Below is a small trained network, with its code and all its weights. Each question gives an input and a class and asks what happens when units are switched off, that is, made to give their printed mean instead of their output.

import numpy as np


def w(rows, s, z=0):
    codes = np.array(rows[::2]) - 128.0
    scale = np.full(codes.shape[1], s)
    scale[-1] = z or s
    return codes * scale


def f(y):
    return np.maximum(y, 0)


def log_softmax(a):
    a = a - a.max(-1, keepdims=True)
    return a - np.log(np.exp(a).sum(-1, keepdims=True))


def net(x, mask):
    res = np.array(x, float).reshape(1, 4) / 4 @ E
    y = f(res @ A[0][:, :-1].T + A[0][:, -1])
    res = res + np.where(mask, y, B[0][:, -1]) @ B[0][:, :-1]
    return log_softmax(res[-1] @ U[:, :-1].T + U[:, -1])


A, B = {}, {}
E = w([
[149,109,113,110,58,192,141],'x0',
[158,51,104,165,233,180,45],'x1',
[141,192,89,255,151,165,196],'x2',
[55,153,217,172,38,174,48],'x3',
],0.0095)
A[0] = w([
[78,205,200,133,184,97,84,138],'n1',
[111,139,186,148,93,172,71,2],'n2',
[87,184,158,100,100,11,178,138],'n3',
[50,108,179,46,153,126,61,54],'n4',
[140,53,98,166,211,184,36,103],'n5',
[114,193,138,218,168,152,150,101],'n6',
[160,60,185,64,167,67,105,60],'n7',
[149,102,119,96,81,236,160,165],'n8',
[131,134,148,201,167,165,174,18],'n9',
[109,186,191,125,98,202,64,86],'n10',
],0.011,0.0064)
B[0] = w([
[165,132,129,105,226,125,141,189],'n1',
[157,169,79,70,167,135,182,178],'n2',
[67,169,144,127,174,186,104,230],'n3',
[149,155,73,169,107,171,51,201],'n4',
[79,248,179,152,137,103,170,246],'n5',
[203,158,123,93,112,213,49,205],'n6',
[164,151,83,81,143,204,83,192],'n7',
[139,70,175,145,176,164,108,197],'n8',
[188,132,67,92,85,189,80,170],'n9',
[184,182,147,74,176,114,180,210],'n10',
],0.012)
U = w([
[166,129,108,80,88,166,43,61],'0',
[148,106,150,94,178,152,122,254],'1',
[187,129,63,36,198,104,232,79],'2',
[52,193,162,114,86,143,129,118],'3',
[139,98,188,116,138,111,85,159],'4',
[55,11,155,216,41,68,164,2],'5',
],0.011,0.0082)

Each question gives the input, the list of numbers given to net, and the class t.
The units are the neurons (one row each of A and B). Each row of codes is followed by its name. A weight is (code - 128) times the scale printed after its matrix; where a second scale follows, it is the last column's (A, B and U).
mask holds one flag per neuron, in row order. A switched-off neuron (its flag False) gives its mean, the last column of its row in B, instead of its output. The means were averaged over made-up inputs and are rounded, as every weight is.
A unit's drop is (log p(t) with every unit on - log p(t) with that unit switched off) / (log p(t) with every unit on - log p(t) with every unit switched off).
The circuit of an input: a set's keep is (log p(t) with only the set's units on - log p(t) with every unit switched off) / (log p(t) with every unit on - log p(t) with every unit switched off). Starting from all 10 units, units are removed one at a time, each time the one whose removal leaves the highest keep (on an exact tie, the one counted first), for as long as the keep stays at least 0.8.
units of the circuit, in order: the units of the circuit, biggest drop first
unit that matters most: the unit with the biggest drop
top k neurons: the k neurons with the biggest drops, biggest first
drop when u is switched off: that unit's drop, to one decimal
input [-4,4,5,-4], class 0: top neuron -> n6
input [-5,7,-7,-1], class 0: top 3 neurons -> n7; n4; n3
input [-7,-6,4,7], class 1: top 3 neurons -> n3; n1; n6
input [-1,-1,4,8], class 2: top 2 neurons -> n10; n2
input [8,0,-5,7], class 1: top 3 neurons -> n8; n4; n10
input [-8,-4,-3,-5], class 1: top 4 neurons -> n3; n10; n2; n5
input [-7,-7,-2,-4], class 1: units of the circuit, in order -> n5; n3
input [8,-5,6,-5], class 1: units of the circuit, in order -> n8; n10
input [-3,-6,-6,8], class 2: top 3 neurons -> n10; n2; n1
input [3,-5,-2,7], class 2: units of the circuit, in order -> n10; n2
input [-7,0,3,-5], class 1: top 3 neurons -> n10; n2; n6
input [-7,4,2,8], class 2: units of the circuit, in order -> n2; n10
input [-6,2,-7,-5], class 0: top 2 neurons -> n7; n4
input [-5,8,-4,5], class 3: units of the circuit, in order -> n5
input [1,5,-5,-5], class 0: top 3 neurons -> n7; n10; n1
input [5,-3,6,1], class 0: top 2 neurons -> n6; n5
input [7,3,3,-7], class 1: top 2 neurons -> n10; n8
input [-7,-5,0,-4], class 1: top 2 neurons -> n5; n3
input [2,-7,-3,-3], class 3: drop when n1 is switched off -> 0.1
input [-3,-6,6,4], class 0: unit that matters most -> n6
input [-3,-1,0,2], class 4: drop when n7 is switched off -> 0.3
input [-3,-2,-2,4], class 2: drop when n3 is switched off -> -0.1
